Below are the code and all the weights of a small trained network. Each question names an input and a target symbol and asks about switching units off, where a switched-off unit gives its printed mean instead of its output.

import numpy as np


def w(rows, s, z=0):
    codes = np.array(rows[::2]) - 128.0
    scale = np.full(codes.shape[1], s)
    scale[-1] = z or s
    return codes * scale


def norm(h):
    return h / np.sqrt((h * h).mean(-1, keepdims=True) + 1e-5)


def f(y):
    return y / 2 * (1 + np.tanh(0.7978845608 * (y + 0.044715 * y**3)))


def softmax(a):
    e = np.exp(a - a.max(-1, keepdims=True))
    return e / e.sum(-1, keepdims=True)


def log_softmax(a):
    a = a - a.max(-1, keepdims=True)
    return a - np.log(np.exp(a).sum(-1, keepdims=True))


def net(x, mask):
    ids = ['ΘΨΩημξπτφ'.index(c) for c in x.split()]
    T = len(ids)
    res = E[ids] + P[:T]
    q, k, v = (norm(res) @ M[0].T for M in (Q, K, V))
    z = softmax(np.where(np.tri(T) > 0, q @ k.T / 2**0.5, -1e9)) @ v
    res = res + np.where(mask[0], z, O[0][:, -1]) @ O[0][:, :-1]
    y = f(norm(res) @ A[0][:, :-1].T + A[0][:, -1])
    res = res + np.where(mask[1:13], y, B[0][:, -1]) @ B[0][:, :-1]
    return log_softmax(norm(res)[-1] @ U[:, :-1].T + U[:, -1])


Q, K, V, O, A, B = {}, {}, {}, {}, {}, {}
E = w([
[115,182,132,132],'Θ',
[205,1,90,241],'Ψ',
[109,158,117,117],'Ω',
[117,157,121,122],'η',
[115,164,155,109],'μ',
[101,169,123,135],'ξ',
[111,179,119,145],'π',
[79,192,116,137],'τ',
[119,166,130,119],'φ',
],0.0051)
P = w([
[187,7,139,115],'0',
[109,103,44,102],'1',
[103,102,44,113],'2',
[97,101,42,123],'3',
[89,98,44,128],'4',
[74,101,44,132],'5',
[72,103,48,141],'6',
],0.0018)
Q[0] = w([
[232,54,217,191],'H0',
[49,253,38,97],'H0',
],0.0054)
K[0] = w([
[3,203,50,24],'H0',
[210,48,167,189],'H0',
],0.0051)
V[0] = w([
[161,94,106,82],'H0',
[3,61,67,129],'H0',
],0.0039)
O[0] = w([
[28,4,141,206,119],'H0',
[34,115,67,3,2],'H0',
],0.0039,0.00074)
A[0] = w([
[215,164,196,111,217],'N0',
[127,134,62,57,72],'N1',
[173,169,157,228,69],'N2',
[88,152,128,2,135],'N3',
[124,74,137,142,246],'N4',
[123,106,82,79,140],'N5',
[58,228,102,179,96],'N6',
[117,199,137,89,118],'N7',
[163,213,107,136,112],'N8',
[47,186,144,168,178],'N9',
[73,169,82,184,136],'N10',
[164,140,66,159,141],'N11',
],0.0046,0.0012)
B[0] = w([
[127,130,54,53,146],'N0',
[117,126,176,179,145],'N1',
[67,124,182,161,187],'N2',
[119,146,173,251,160],'N3',
[103,155,72,47,134],'N4',
[85,161,124,171,134],'N5',
[152,103,134,82,254],'N6',
[165,74,98,174,163],'N7',
[100,95,96,87,191],'N8',
[168,92,143,120,214],'N9',
[172,111,157,81,220],'N10',
[120,142,156,74,167],'N11',
],0.0035,0.0034)
U = w([
[230,233,183,243,170],'Θ',
[193,23,18,221,19],'Ψ',
[53,106,89,164,37],'Ω',
[65,25,78,114,139],'η',
[192,57,215,70,60],'μ',
[29,211,66,147,114],'ξ',
[226,184,22,20,253],'π',
[95,210,72,209,48],'τ',
[126,35,234,254,177],'φ',
],0.0062,0.0025)

Each question gives the input, a string of symbols that net reads in full, and the target symbol t.
The units are the heads (2 rows each of Q, K, V and O) and the neurons (one row each of A and B). Each row of codes is followed by its name. A weight is (code - 128) times the scale printed after its matrix; where a second scale follows, it is the last column's (O, A, B and U).
mask holds one flag per unit, heads first, then neurons. A switched-off unit (its flag False) gives its mean, the last column of its rows in O or B, instead of its output. The means were averaged over made-up inputs and are rounded, as every weight is.
A unit's drop is (log p(t) with every unit on - log p(t) with that unit switched off) / (log p(t) with every unit on - log p(t) with every unit switched off).
The circuit of an input: a set's keep is (log p(t) with only the set's units on - log p(t) with every unit switched off) / (log p(t) with every unit on - log p(t) with every unit switched off). Starting from the 12 units with the biggest drops (on a tie, the unit counted first), units are removed one at a time, each time the one whose removal leaves the highest keep (on an exact tie, the one counted first), for as long as the keep stays at least 0.8.
units of the circuit, in order: the units of the circuit, biggest drop first
most important unit: the unit with the biggest drop
k most important neurons: the k neurons with the biggest drops, biggest first
drop of u: that unit's drop, to one decimal
input π Ψ Θ μ Θ, target μ: most important unit => N6
input φ π φ Θ τ Ω, target φ: 2 most important neurons => (N0 N8)
input μ φ π μ Θ φ, target μ: 2 most important neurons => (N3 N2)
input μ π Θ, target μ: 2 most important neurons => (N3 N2)
input η ξ Θ π μ ξ π, target η: units of the circuit, in order => (H0 N3)
input Θ Ψ φ, target φ: units of the circuit, in order => (N3 H0 N0)
input η ξ μ, target η: 2 most important neurons => (N4 N2)
input τ Ψ φ φ μ φ, target φ: 2 most important neurons => (N3 N0)
input π π π ξ π μ, target π: units of the circuit, in order => (H0 N0)
input π ξ φ ξ, target π: units of the circuit, in order => (H0 N8)
input μ π η φ μ ξ, target μ: 2 most important neurons => (N3 N10)
input Θ π φ φ ξ, target Θ: drop of N9 => 0.0
input Θ φ π π η, target Θ: drop of N2 => 0.2
input Θ ξ π π, target Θ: drop of N2 => 0.2
input Θ η π φ π ξ, target Θ: most important neuron => (N2)
